Here is a tiny trained network, its code and every weight. The questions are about switching its units off for an input and a target symbol, where a switched-off unit gives its printed mean instead of its output.

import numpy as np


def w(rows, s, z=0):
    codes = np.array(rows[::2]) - 128.0
    scale = np.full(codes.shape[1], s)
    scale[-1] = z or s
    return codes * scale


def f(y):
    return np.maximum(y, 0)


def softmax(a):
    e = np.exp(a - a.max(-1, keepdims=True))
    return e / e.sum(-1, keepdims=True)


def log_softmax(a):
    a = a - a.max(-1, keepdims=True)
    return a - np.log(np.exp(a).sum(-1, keepdims=True))


def net(x, mask):
    ids = ['αγδηλμξπσφω'.index(c) for c in x.split()]
    T = len(ids)
    res = E[ids] + P[:T]
    q, k, v = (res @ M[0].T for M in (Q, K, V))
    z = softmax(np.where(np.tri(T) > 0, q @ k.T / 3**0.5, -1e9)) @ v
    res = res + np.where(mask[0], z, O[0][:, -1]) @ O[0][:, :-1]
    y = f(res @ A[0][:, :-1].T + A[0][:, -1])
    res = res + np.where(mask[1:9], y, B[0][:, -1]) @ B[0][:, :-1]
    return log_softmax(res[-1] @ U[:, :-1].T + U[:, -1])


Q, K, V, O, A, B = {}, {}, {}, {}, {}, {}
E = w([
[192,151,171,114],'α',
[111,176,195,79],'γ',
[31,120,114,7],'δ',
[129,76,197,120],'η',
[118,116,195,108],'λ',
[120,231,194,78],'μ',
[16,151,181,238],'ξ',
[233,96,185,152],'π',
[206,93,27,37],'σ',
[91,116,135,44],'φ',
[233,88,181,150],'ω',
],0.018)
P = w([
[4,9,139,58],'0',
[61,103,138,57],'1',
[103,158,134,91],'2',
[150,202,132,121],'3',
[193,227,134,155],'4',
[236,255,149,179],'5',
],0.0091)
Q[0] = w([
[174,105,2,137],'head 1',
[155,90,140,69],'head 1',
[123,136,69,51],'head 1',
],0.014)
K[0] = w([
[216,15,2,82],'head 1',
[37,115,110,177],'head 1',
[117,140,7,55],'head 1',
],0.0095)
V[0] = w([
[128,122,111,28],'head 1',
[17,72,114,61],'head 1',
[254,138,129,93],'head 1',
],0.0061)
O[0] = w([
[70,222,254,159,255],'head 1',
[234,142,150,169,242],'head 1',
[71,196,209,100,141],'head 1',
],0.0087,0.0037)
A[0] = w([
[143,138,161,154,148],'neuron 1',
[171,83,157,156,103],'neuron 2',
[105,164,165,109,130],'neuron 3',
[152,120,179,248,144],'neuron 4',
[184,131,118,137,120],'neuron 5',
[117,85,130,209,255],'neuron 6',
[29,89,110,75,220],'neuron 7',
[129,123,80,125,81],'neuron 8',
],0.017,0.0077)
B[0] = w([
[152,111,112,104,206],'neuron 1',
[87,121,136,147,173],'neuron 2',
[151,83,135,150,253],'neuron 3',
[104,110,151,97,207],'neuron 4',
[82,109,106,139,171],'neuron 5',
[161,190,138,162,179],'neuron 6',
[4,107,146,115,160],'neuron 7',
[153,158,164,65,136],'neuron 8',
],0.016,0.011)
U = w([
[126,99,93,151,129],'α',
[125,128,104,129,91],'γ',
[81,96,191,85,197],'δ',
[124,114,133,159,13],'η',
[122,115,118,151,57],'λ',
[251,151,162,123,163],'μ',
[120,167,131,171,121],'ξ',
[111,100,131,162,20],'π',
[98,160,128,86,57],'σ',
[115,121,99,102,87],'φ',
[110,109,131,153,2],'ω',
],0.012,0.0058)

Each question gives the input, a string of symbols that net reads in full, and the target symbol t.
The units are the heads (3 rows each of Q, K, V and O) and the neurons (one row each of A and B). Each row of codes is followed by its name. A weight is (code - 128) times the scale printed after its matrix; where a second scale follows, it is the last column's (O, A, B and U).
mask holds one flag per unit, heads first, then neurons. A switched-off unit (its flag False) gives its mean, the last column of its rows in O or B, instead of its output. The means were averaged over made-up inputs and are rounded, as every weight is.
A unit's drop is (log p(t) with every unit on - log p(t) with that unit switched off) / (log p(t) with every unit on - log p(t) with every unit switched off).
The circuit of an input: a set's keep is (log p(t) with only the set's units on - log p(t) with every unit switched off) / (log p(t) with every unit on - log p(t) with every unit switched off). Starting from all 9 units, units are removed one at a time, each time the one whose removal leaves the highest keep (on an exact tie, the one counted first), for as long as the keep stays at least 0.8.
circuit, biggest first: the units of the circuit, biggest drop first
k most important neurons: the k neurons with the biggest drops, biggest first
drop of u: that unit's drop, to one decimal
input λ λ η γ α, target δ: circuit, biggest first -> neuron 4
input ξ σ α, target α: circuit, biggest first -> neuron 5; head 1
input γ λ α γ, target μ: circuit, biggest first -> neuron 7; neuron 5
input σ φ δ α δ, target μ: circuit, biggest first -> head 1; neuron 7
input σ λ σ, target μ: circuit, biggest first -> head 1; neuron 7
input α σ σ, target μ: circuit, biggest first -> head 1; neuron 7; neuron 4
input σ μ ω μ, target μ: 2 most important neurons -> neuron 7; neuron 3
input η δ γ α, target δ: circuit, biggest first -> neuron 4; neuron 6
input φ γ ω, target δ: 3 most important neurons -> neuron 4; neuron 2; neuron 5
input φ α φ, target μ: drop of head 1 -> 3.3
input α α ω φ σ, target δ: drop of head 1 -> 1.0
input ω δ σ δ, target μ: drop of neuron 7 -> 0.1
input α φ ξ, target ξ: drop of neuron 3 -> 0.2
